Here is a tiny trained network, its code and every weight. The questions are about switching its units off for an input and a target symbol, where a switched-off unit gives its printed mean instead of its output.

import numpy as np


def w(rows, s, z=0):
    codes = np.array(rows[::2]) - 128.0
    scale = np.full(codes.shape[1], s)
    scale[-1] = z or s
    return codes * scale


def f(y):
    return y / 2 * (1 + np.tanh(0.7978845608 * (y + 0.044715 * y**3)))


def softmax(a):
    e = np.exp(a - a.max(-1, keepdims=True))
    return e / e.sum(-1, keepdims=True)


def log_softmax(a):
    a = a - a.max(-1, keepdims=True)
    return a - np.log(np.exp(a).sum(-1, keepdims=True))


def net(x, mask):
    ids = ['αδηθλμξφψ'.index(c) for c in x.split()]
    T = len(ids)
    res = E[ids] + P[:T]
    r = res
    for j in range(3):
        rows = slice(2 * j, 2 * j + 2)
        q, k, v = (r @ M[0][rows].T for M in (Q, K, V))
        z = softmax(np.where(np.tri(T) > 0, q @ k.T / 2**0.5, -1e9)) @ v
        o = O[0][rows]
        res = res + np.where(mask[j], z, o[:, -1]) @ o[:, :-1]
    y = f(res @ A[0][:, :-1].T + A[0][:, -1])
    res = res + np.where(mask[3:11], y, B[0][:, -1]) @ B[0][:, :-1]
    return log_softmax(res[-1] @ U[:, :-1].T + U[:, -1])


Q, K, V, O, A, B = {}, {}, {}, {}, {}, {}
E = w([
[113,173,155,28,148,155],'α',
[186,192,119,40,145,102],'δ',
[63,114,49,61,72,184],'η',
[80,186,92,94,74,125],'θ',
[141,156,210,99,127,172],'λ',
[142,47,106,86,178,112],'μ',
[139,149,32,94,72,101],'ξ',
[125,108,95,203,43,175],'φ',
[245,174,195,48,55,170],'ψ',
],0.011)
P = w([
[158,160,25,230,229,180],'0',
[90,98,153,201,114,56],'1',
[93,89,146,200,114,56],'2',
[92,80,142,210,110,39],'3',
[81,86,137,209,120,38],'4',
[57,62,168,214,94,2],'5',
],0.0043)
Q[0] = w([
[83,212,123,22,237,96],'H1',
[132,60,25,117,12,35],'H1',
[188,117,217,246,80,166],'H2',
[215,208,254,58,148,116],'H2',
[169,188,206,23,149,61],'H3',
[168,19,94,150,164,95],'H3',
],0.045)
K[0] = w([
[97,49,111,150,235,32],'H1',
[247,191,13,152,181,205],'H1',
[98,75,236,161,43,107],'H2',
[110,111,197,45,91,7],'H2',
[149,192,196,105,253,146],'H3',
[232,54,111,120,139,84],'H3',
],0.044)
V[0] = w([
[20,187,177,119,134,190],'H1',
[113,2,139,85,174,183],'H1',
[105,126,77,192,40,168],'H2',
[64,108,20,39,123,115],'H2',
[163,122,125,146,147,125],'H3',
[124,162,103,146,97,132],'H3',
],0.024)
O[0] = w([
[30,124,129,215,121,195,1],'H1',
[233,65,181,194,147,186,25],'H1',
[227,199,127,204,52,124,145],'H2',
[129,249,168,137,221,114,48],'H2',
[70,113,155,125,106,119,135],'H3',
[127,79,153,115,170,112,145],'H3',
],0.011,0.0054)
A[0] = w([
[117,142,254,75,106,150,120],'N1',
[67,119,181,179,201,184,79],'N2',
[21,155,132,245,205,113,72],'N3',
[154,196,252,170,119,197,6],'N4',
[132,45,153,102,138,107,108],'N5',
[110,49,134,151,94,231,60],'N6',
[80,118,115,45,236,156,100],'N7',
[61,66,30,190,160,121,120],'N8',
],0.0078,0.012)
B[0] = w([
[142,133,89,149,149,156,157],'N1',
[195,95,60,103,90,123,172],'N2',
[61,74,92,177,177,185,202],'N3',
[129,86,53,107,143,9,187],'N4',
[131,180,87,124,173,171,254],'N5',
[118,179,213,113,130,119,170],'N6',
[124,88,195,187,82,70,235],'N7',
[171,150,178,113,85,146,187],'N8',
],0.015,0.0084)
U = w([
[101,17,143,162,130,114,100],'α',
[88,82,189,106,147,6,75],'δ',
[121,86,101,131,172,57,31],'η',
[64,138,124,141,168,113,142],'θ',
[103,128,213,99,117,144,143],'λ',
[191,68,177,115,215,103,202],'μ',
[121,184,141,82,176,61,54],'ξ',
[167,110,128,176,75,74,40],'φ',
[117,45,80,4,121,100,254],'ψ',
],0.0036,0.0031)

Each question gives the input, a string of symbols that net reads in full, and the target symbol t.
The units are the heads (2 rows each of Q, K, V and O) and the neurons (one row each of A and B). Each row of codes is followed by its name. A weight is (code - 128) times the scale printed after its matrix; where a second scale follows, it is the last column's (O, A, B and U).
mask holds one flag per unit, heads first, then neurons. A switched-off unit (its flag False) gives its mean, the last column of its rows in O or B, instead of its output. The means were averaged over made-up inputs and are rounded, as every weight is.
A unit's drop is (log p(t) with every unit on - log p(t) with that unit switched off) / (log p(t) with every unit on - log p(t) with every unit switched off).
The circuit of an input: a set's keep is (log p(t) with only the set's units on - log p(t) with every unit switched off) / (log p(t) with every unit on - log p(t) with every unit switched off). Starting from all 11 units, units are removed one at a time, each time the one whose removal leaves the highest keep (on an exact tie, the one counted first), for as long as the keep stays at least 0.8.
units of the circuit, in order: the units of the circuit, biggest drop first
top k neurons: the k neurons with the biggest drops, biggest first
which heads matter: for each layer, one digit per head in row order, 1 if its drop is at least 0.15 and else 0, layers parted by /
drop of u: that unit's drop, to one decimal
input α μ ψ μ η, target α: units of the circuit, in order : [H1, H2, N3, N7]
input θ ψ μ, target θ: units of the circuit, in order : [H1, H2, N3]
input θ μ δ η, target θ: units of the circuit, in order : [H1, H2, N3]
input φ ψ θ, target φ: which heads matter : 010
input ξ ψ ψ θ, target ξ: which heads matter : 110
input ψ ψ ψ, target ψ: units of the circuit, in order : [H2, N7]
input φ ψ η, target φ: units of the circuit, in order : [H2]
input δ μ ξ, target δ: units of the circuit, in order : [H2, N7, H1]
input λ ψ ψ ψ ξ, target λ: which heads matter : 110
input α ξ ψ ψ θ, target α: top 2 neurons : [N3, N7]
input θ φ δ ψ μ θ, target θ: drop of H2 : 0.5
input α ξ ψ λ θ λ, target λ: drop of N6 : 0.5
input δ δ μ, target δ: drop of H1 : 0.2
input μ φ η, target μ: units of the circuit, in order : [H1]
input α ψ ψ ξ, target α: top 2 neurons : [N3, N7]
